Below are the code and all the weights of a small trained network. Each question names an input and a class and asks about switching units off, where a switched-off unit gives its printed mean instead of its output.

import numpy as np


def w(rows, s, z=0):
    codes = np.array(rows[::2]) - 128.0
    scale = np.full(codes.shape[1], s)
    scale[-1] = z or s
    return codes * scale


def norm(h):
    return h / np.sqrt((h * h).mean(-1, keepdims=True) + 1e-5)


def f(y):
    return y / 2 * (1 + np.tanh(0.7978845608 * (y + 0.044715 * y**3)))


def log_softmax(a):
    a = a - a.max(-1, keepdims=True)
    return a - np.log(np.exp(a).sum(-1, keepdims=True))


def net(x, mask):
    res = np.array(x, float).reshape(1, 7) / 4 @ E
    u = 0
    for l in range(4):
        y = f(norm(res) @ A[l][:, :-1].T + A[l][:, -1])
        res = res + np.where(mask[u : u + 9], y, B[l][:, -1]) @ B[l][:, :-1]
        u += 9
    return log_softmax(norm(res)[-1] @ U[:, :-1].T + U[:, -1])


A, B = {}, {}
E = w([
[128,148,226,72,217],'x0',
[163,142,96,119,124],'x1',
[86,198,148,160,65],'x2',
[121,167,82,109,161],'x3',
[53,144,97,106,149],'x4',
[148,104,86,2,122],'x5',
[151,181,97,157,135],'x6',
],0.0073)
A[0] = w([
[146,210,65,205,130,85],'L0N1',
[133,99,157,132,178,191],'L0N2',
[139,71,120,85,38,155],'L0N3',
[191,163,150,113,95,92],'L0N4',
[98,127,11,83,10,135],'L0N5',
[87,3,56,253,145,3],'L0N6',
[172,113,211,171,168,132],'L0N7',
[157,132,139,17,57,101],'L0N8',
[81,116,154,56,53,80],'L0N9',
],0.0073,0.003)
B[0] = w([
[84,166,144,190,84,182],'L0N1',
[57,151,185,112,223,158],'L0N2',
[44,106,153,35,135,185],'L0N3',
[150,153,173,251,78,134],'L0N4',
[138,112,254,104,192,253],'L0N5',
[46,40,113,126,49,171],'L0N6',
[84,152,218,117,90,167],'L0N7',
[36,145,39,32,102,178],'L0N8',
[96,155,153,51,75,149],'L0N9',
],0.0047,0.0051)
A[1] = w([
[106,102,211,136,159,194],'L1N1',
[133,118,122,99,221,1],'L1N2',
[117,83,108,91,152,11],'L1N3',
[166,164,152,148,100,104],'L1N4',
[133,158,125,4,108,100],'L1N5',
[92,155,97,98,104,120],'L1N6',
[182,140,64,109,218,196],'L1N7',
[148,154,122,133,114,65],'L1N8',
[180,155,117,139,84,49],'L1N9',
],0.011,0.00076)
B[1] = w([
[233,27,138,113,173,194],'L1N1',
[219,211,128,147,100,177],'L1N2',
[48,174,98,222,27,166],'L1N3',
[204,232,179,95,121,149],'L1N4',
[85,136,98,79,129,253],'L1N5',
[130,76,116,206,102,161],'L1N6',
[139,250,5,155,224,171],'L1N7',
[137,135,248,107,103,126],'L1N8',
[118,149,161,111,2,138],'L1N9',
],0.0055,0.0064)
A[2] = w([
[113,75,77,99,121,146],'L2N1',
[73,123,194,169,132,139],'L2N2',
[164,38,63,151,112,106],'L2N3',
[87,158,151,180,134,250],'L2N4',
[151,76,99,166,84,110],'L2N5',
[212,99,123,204,129,181],'L2N6',
[39,124,143,136,255,184],'L2N7',
[71,166,6,143,34,195],'L2N8',
[45,150,155,212,147,126],'L2N9',
],0.0084,0.0023)
B[2] = w([
[41,83,153,83,55,162],'L2N1',
[190,113,100,160,181,169],'L2N2',
[109,81,216,254,117,144],'L2N3',
[167,53,56,95,137,183],'L2N4',
[35,79,91,109,112,143],'L2N5',
[91,125,166,13,113,164],'L2N6',
[167,104,108,165,69,198],'L2N7',
[147,75,182,112,166,254],'L2N8',
[191,92,59,162,83,176],'L2N9',
],0.0079,0.0059)
A[3] = w([
[86,192,36,153,111,168],'L3N1',
[135,138,143,89,152,166],'L3N2',
[137,130,101,64,33,149],'L3N3',
[128,100,172,128,110,159],'L3N4',
[196,60,88,97,52,139],'L3N5',
[59,38,85,75,175,49],'L3N6',
[170,189,164,134,2,4],'L3N7',
[188,174,140,172,153,84],'L3N8',
[77,99,106,75,134,123],'L3N9',
],0.0094,0.0035)
B[3] = w([
[221,158,111,138,146,186],'L3N1',
[184,134,111,179,182,179],'L3N2',
[25,197,206,109,148,245],'L3N3',
[161,162,166,80,212,193],'L3N4',
[86,223,122,148,141,254],'L3N5',
[137,136,147,99,111,254],'L3N6',
[136,230,171,144,43,185],'L3N7',
[3,88,157,118,109,178],'L3N8',
[56,157,97,117,157,218],'L3N9',
],0.006,0.0038)
U = w([
[138,223,201,181,20,6],'0',
[15,138,106,25,118,236],'1',
[179,108,40,248,91,89],'2',
[229,70,222,134,211,142],'3',
[50,7,138,184,56,72],'4',
[184,202,18,105,205,174],'5',
],0.015,0.0016)

Each question gives the input, the list of numbers given to net, and the class t.
The units are the neurons (one row each of A and B). Each row of codes is followed by its name. A weight is (code - 128) times the scale printed after its matrix; where a second scale follows, it is the last column's (A, B and U).
mask holds one flag per neuron, layer by layer. A switched-off neuron (its flag False) gives its mean, the last column of its row in B, instead of its output. The means were averaged over made-up inputs and are rounded, as every weight is.
A unit's drop is (log p(t) with every unit on - log p(t) with that unit switched off) / (log p(t) with every unit on - log p(t) with every unit switched off).
The circuit of an input: a set's keep is (log p(t) with only the set's units on - log p(t) with every unit switched off) / (log p(t) with every unit on - log p(t) with every unit switched off). Starting from the 12 units with the biggest drops (on a tie, the unit counted first), units are removed one at a time, each time the one whose removal leaves the highest keep (on an exact tie, the one counted first), for as long as the keep stays at least 0.8.
circuit, biggest first: the units of the circuit, biggest drop first
top k neurons: the k neurons with the biggest drops, biggest first
top k neurons in layer l: the k neurons of layer l with the biggest drops, biggest first
drop of u: that unit's drop, to one decimal
input [-2,2,2,6,-8,2,-1], class 0: top neuron => (L0N4)
input [-3,6,7,-8,3,1,-2], class 1: circuit, biggest first => (L0N3, L2N7)
input [7,6,1,2,-8,4,-2], class 5: circuit, biggest first => (L0N5, L2N8, L1N7)
input [-1,-7,8,7,-2,-3,2], class 2: circuit, biggest first => (L2N9, L2N4)
input [-8,3,-4,6,7,-4,3], class 4: circuit, biggest first => (L0N6, L2N8)
input [-3,3,-5,4,-5,-2,6], class 0: circuit, biggest first => (L1N9, L0N1, L2N6)
input [5,1,-3,-3,-3,7,4], class 5: top 2 neurons in layer 1 => (L1N7, L1N2)
input [5,5,-7,-8,1,6,2], class 5: top 3 neurons => (L1N7, L1N2, L0N6)
input [2,3,1,-2,-5,1,1], class 0: top 2 neurons => (L0N5, L2N8)
input [7,5,-4,-6,-7,7,-3], class 1: circuit, biggest first => (L0N8, L1N5, L2N8)
input [2,1,-8,3,1,-4,5], class 5: top 2 neurons => (L1N7, L0N5)
input [-8,-5,-2,-7,-4,8,6], class 1: top 2 neurons => (L0N3, L0N5)
input [7,6,-5,6,3,-6,0], class 5: top 2 neurons => (L1N7, L0N5)
input [-2,-7,5,3,-5,-8,2], class 2: top neuron => (L2N9)
input [-7,6,-3,-4,-4,3,7], class 0: top 2 neurons => (L1N9, L2N3)
input [-8,1,-4,7,-6,-8,1], class 4: top 3 neurons => (L0N6, L2N6, L2N5)
input [3,-6,8,-5,1,-5,-4], class 3: top 2 neurons in layer 1 => (L1N1, L1N3)
input [-2,-7,6,-5,-8,3,-5], class 1: top 2 neurons in layer 0 => (L0N3, L0N8)
input [4,1,-1,7,2,-5,-6], class 3: drop of L0N7 => 0.1
input [4,-3,-3,3,5,-5,-3], class 3: circuit, biggest first => (L1N1)
input [-5,0,-6,3,-8,-3,7], class 0: drop of L2N6 => 0.2
